[[ 16 -12]
 [ 26   7]
 [ 36   0]
 [  6 -18]
 [-12 -14]]
=>
[-12  26]

[[ 12   3 -34]
 [  7 -12 -33]
 [ 12  28 -18]
 [ 26  18   3]
 [ 16   0 -28]]
=>
[-34 -12  12]

[[-27  -3   3]
 [ 10  -6 -27]
 [  7  -3 -17]
 [ 12  -4 -21]
 [-31  -1  10]]
=>
[ 3 -6  7]

[[-36  11]
 [ 27 -23]]
=>
[11 27]

[[ 27   4 -37]
 [-29 -19  35]
 [  2 -12 -12]]
=>
[-37 -19   2]

[[ 19  16  -3  19   4]
 [ 20   3 -13  15 -17]
 [ -5 -37   8   5  -8]]
=>
[ 4 15  8]

[[  0   9  -1  -3   2]
 [-10 -32   4  -6 -10]]
=>
[ 2 -6]
---
[[  5  -7 -12]
 [ -4  -9  34]
 [-34   2   3]
 [-23  -5  12]
 [ 19  30   4]
 [-22  -1   9]
 [-14   0  -2]
 [ 12  27  -6]]
=>
[[ -7 -12   5]
 [ -9  34  -4]
 [  2   3 -34]
 [ -5  12 -23]
 [ 30   4  19]
 [ -1   9 -22]
 [  0  -2 -14]
 [ 27  -6  12]]

[[ -1  -2  -2  -2]
 [ 24 -18 -24 -24]
 [ -9  14  13  12]
 [-11   3   3   1]
 [ 30 -21 -31 -34]
 [ 20 -21 -25 -24]
 [-16  19  20  19]
 [-21  37  36  33]
 [-20  20  21  19]
 [-21  23  25  23]]
=>
[[ -2  -2  -2  -1]
 [-18 -24 -24  24]
 [ 14  13  12  -9]
 [  3   3   1 -11]
 [-21 -31 -34  30]
 [-21 -25 -24  20]
 [ 19  20  19 -16]
 [ 37  36  33 -21]
 [ 20  21  19 -20]
 [ 23  25  23 -21]]

[[ -7 -13  10  -1  -5  12   4   0  32]
 [ -6 -12  11  -2  -5  12   5   2  32]
 [ -4  -2 -15   0  -4  -8  -7 -12 -25]
 [  6  11 -15  -1  -1 -12  -8 -16 -32]
 [ -3  -6   7  -2  -2   8   0  -6  23]
 [ -7  -7 -13   1  -6  -4  -5  -8 -18]
 [-13 -11 -12   0  -7  -4  -6  -9 -13]
 [  3   6   0  -3  -1  -2  -3 -12   1]
 [ 13  13  -3  -2  -7 -10   8   7 -28]
 [ 12  10   4  -3  -8  -6  13  12 -13]]
=>
[[-13  10  -1  -5  12   4   0  32  -7]
 [-12  11  -2  -5  12   5   2  32  -6]
 [ -2 -15   0  -4  -8  -7 -12 -25  -4]
 [ 11 -15  -1  -1 -12  -8 -16 -32   6]
 [ -6   7  -2  -2   8   0  -6  23  -3]
 [ -7 -13   1  -6  -4  -5  -8 -18  -7]
 [-11 -12   0  -7  -4  -6  -9 -13 -13]
 [  6   0  -3  -1  -2  -3 -12   1   3]
 [ 13  -3  -2  -7 -10   8   7 -28  13]
 [ 10   4  -3  -8  -6  13  12 -13  12]]

[[  3  -4  13  18 -22 -28 -25  28   5  -4 -14 -25  37  -5]
 [ 32  21  -6  16   2   1   0 -10  19  27   1   2 -16   3]
 [-16 -19   5   2 -12 -14 -10  17  -1  -7 -14 -16  22  -2]]
=>
[[ -4  13  18 -22 -28 -25  28   5  -4 -14 -25  37  -5   3]
 [ 21  -6  16   2   1   0 -10  19  27   1   2 -16   3  32]
 [-19   5   2 -12 -14 -10  17  -1  -7 -14 -16  22  -2 -16]]

[[-15  16 -20   9  -1]
 [ -1  -5 -12 -14  -3]
 [ -5  -8   7 -14  -1]
 [  5   6  -1 -11   8]
 [-20  -7   8   1  -7]
 [ 33   2   6   7  10]
 [  2 -10   9   0   7]
 [  6  -2 -15  -6   2]]
=>
[[ 16 -20   9  -1 -15]
 [ -5 -12 -14  -3  -1]
 [ -8   7 -14  -1  -5]
 [  6  -1 -11   8   5]
 [ -7   8   1  -7 -20]
 [  2   6   7  10  33]
 [-10   9   0   7   2]
 [ -2 -15  -6   2   6]]

[[ 28 -36]
 [-10 -34]]
=>
[[-36  28]
 [-34 -10]]

[[  0   6 -15  -1 -14   0   0   1   1  -5   7   1   1   0   0   0]
 [  1   5 -12  -2 -16   0   0   1   1  -4   6   2   1   4   1   0]
 [  0   3  -9  -2 -16  -1   1  -1   1  -4   5   1   0   6   0   0]
 [  0   5 -15   0 -15   0   1   1   1  -6   7   1   0  -1   1   1]
 [  4   5 -24   2 -38   3   1   4   6  -7  11   4   3  -2   8   6]]
=>
[[  6 -15  -1 -14   0   0   1   1  -5   7   1   1   0   0   0   0]
 [  5 -12  -2 -16   0   0   1   1  -4   6   2   1   4   1   0   1]
 [  3  -9  -2 -16  -1   1  -1   1  -4   5   1   0   6   0   0   0]
 [  5 -15   0 -15   0   1   1   1  -6   7   1   0  -1   1   1   0]
 [  5 -24   2 -38   3   1   4   6  -7  11   4   3  -2   8   6   4]]
---
[[ 20   7 -22  14 -18  21 -11  -9   3  -2 -15]
 [ -3 -11  -3   1  -5   4  17   0   5  -9  -4]
 [  7 -26 -10  13   7   6  11   6 -15  10 -15]
 [-20   3  11   9 -15  16  -3  -9   3 -12   7]
 [ -7 -17   1  19 -14   3   0 -27 -10   4  -8]]
=>
[[-20   3  11   9 -15  16  -3  -9   3 -12   7]
 [ -7 -17   1  19 -14   3   0 -27 -10   4  -8]
 [ -3 -11  -3   1  -5   4  17   0   5  -9  -4]
 [  7 -26 -10  13   7   6  11   6 -15  10 -15]
 [ 20   7 -22  14 -18  21 -11  -9   3  -2 -15]]

[[  7  32  13   5  16  -4]
 [ -6  20   2   5  12 -11]
 [  8  25  12   2  11   0]
 [-19  11  -7   7  10 -16]
 [-34   1 -19  12  10 -28]]
=>
[[  7  32  13   5  16  -4]
 [  8  25  12   2  11   0]
 [ -6  20   2   5  12 -11]
 [-19  11  -7   7  10 -16]
 [-34   1 -19  12  10 -28]]

[[-11   3 -16  -3  14  -3  25   6  12]
 [  4 -30 -15 -13  13   6  -6  -1  -9]
 [  4 -16 -23 -31   5   9  11   7 -21]
 [ 12  22   0 -10 -16  -3  27   6  16]]
=>
[[ 12  22   0 -10 -16  -3  27   6  16]
 [  4 -30 -15 -13  13   6  -6  -1  -9]
 [-11   3 -16  -3  14  -3  25   6  12]
 [  4 -16 -23 -31   5   9  11   7 -21]]

[[  8  16   4   1   6  -4   0   4   1   4   2  11   0  -8]
 [ -4   9   5   3  -3   0  -1  -7   3 -28   3  -7   1   3]
 [  1  -9   1  -5  -2  -3   2   0   0  17   2  -4   3   0]
 [ -4  -3  10   0   2   5   1   2   0  -1   0   7   2  -2]]
=>
[[ -4  -3  10   0   2   5   1   2   0  -1   0   7   2  -2]
 [ -4   9   5   3  -3   0  -1  -7   3 -28   3  -7   1   3]
 [  8  16   4   1   6  -4   0   4   1   4   2  11   0  -8]
 [  1  -9   1  -5  -2  -3   2   0   0  17   2  -4   3   0]]

[[  8  28 -25  13 -31  -2  -2]
 [-23   5  25 -24  27  29  28]
 [-21  10  31  -2  21 -26  23]
 [-15 -14  19  28  -6  -1  -8]]
=>
[[-21  10  31  -2  21 -26  23]
 [-23   5  25 -24  27  29  28]
 [-15 -14  19  28  -6  -1  -8]
 [  8  28 -25  13 -31  -2  -2]]

[[ 20  -2 -24  -5   0 -13]
 [  3   0  12  28   7  -4]
 [ -7  10  11 -11 -28   1]
 [  6 -13 -16  13  23   1]
 [-19  -1  23   8  -2   9]
 [ 19  -2 -26  -5   1 -19]
 [ 14  12   2  12 -19 -15]
 [  6 -12 -13  13  24   3]]
=>
[[-19  -1  23   8  -2   9]
 [  3   0  12  28   7  -4]
 [ -7  10  11 -11 -28   1]
 [ 14  12   2  12 -19 -15]
 [  6 -12 -13  13  24   3]
 [  6 -13 -16  13  23   1]
 [ 20  -2 -24  -5   0 -13]
 [ 19  -2 -26  -5   1 -19]]

[[  8  28   7  -6  11  -5  -9  -7  -4 -21   8  19   0 -17  -9  -4]
 [  7  22   8  -4  21  -6 -11  -2  -7 -21  15  16   4  -5 -10  -2]]
=>
[[  7  22   8  -4  21  -6 -11  -2  -7 -21  15  16   4  -5 -10  -2]
 [  8  28   7  -6  11  -5  -9  -7  -4 -21   8  19   0 -17  -9  -4]]

[[-20 -10  -1  -4  11  12   9   3]
 [ 33  -1  12  -8  11   8  -5 -20]
 [-13  -2 -28   4 -21  -3  -5 -13]
 [-26  -9 -18 -12  -6   7  -4   5]
 [-25  -8 -13 -24  -4   8 -12  14]
 [ 12   0  20 -27   2  -6  -3  28]
 [  0   4  -3  -2  11  15 -23 -15]
 [ 15 -20 -14 -18 -17  -5  24 -15]
 [-13  -1 -15 -10 -15  -4  -9   8]
 [ -5 -11  19  -8  21  10  19  11]]
=>
[[ 12   0  20 -27   2  -6  -3  28]
 [ -5 -11  19  -8  21  10  19  11]
 [ 33  -1  12  -8  11   8  -5 -20]
 [-20 -10  -1  -4  11  12   9   3]
 [  0   4  -3  -2  11  15 -23 -15]
 [-25  -8 -13 -24  -4   8 -12  14]
 [ 15 -20 -14 -18 -17  -5  24 -15]
 [-13  -1 -15 -10 -15  -4  -9   8]
 [-26  -9 -18 -12  -6   7  -4   5]
 [-13  -2 -28   4 -21  -3  -5 -13]]
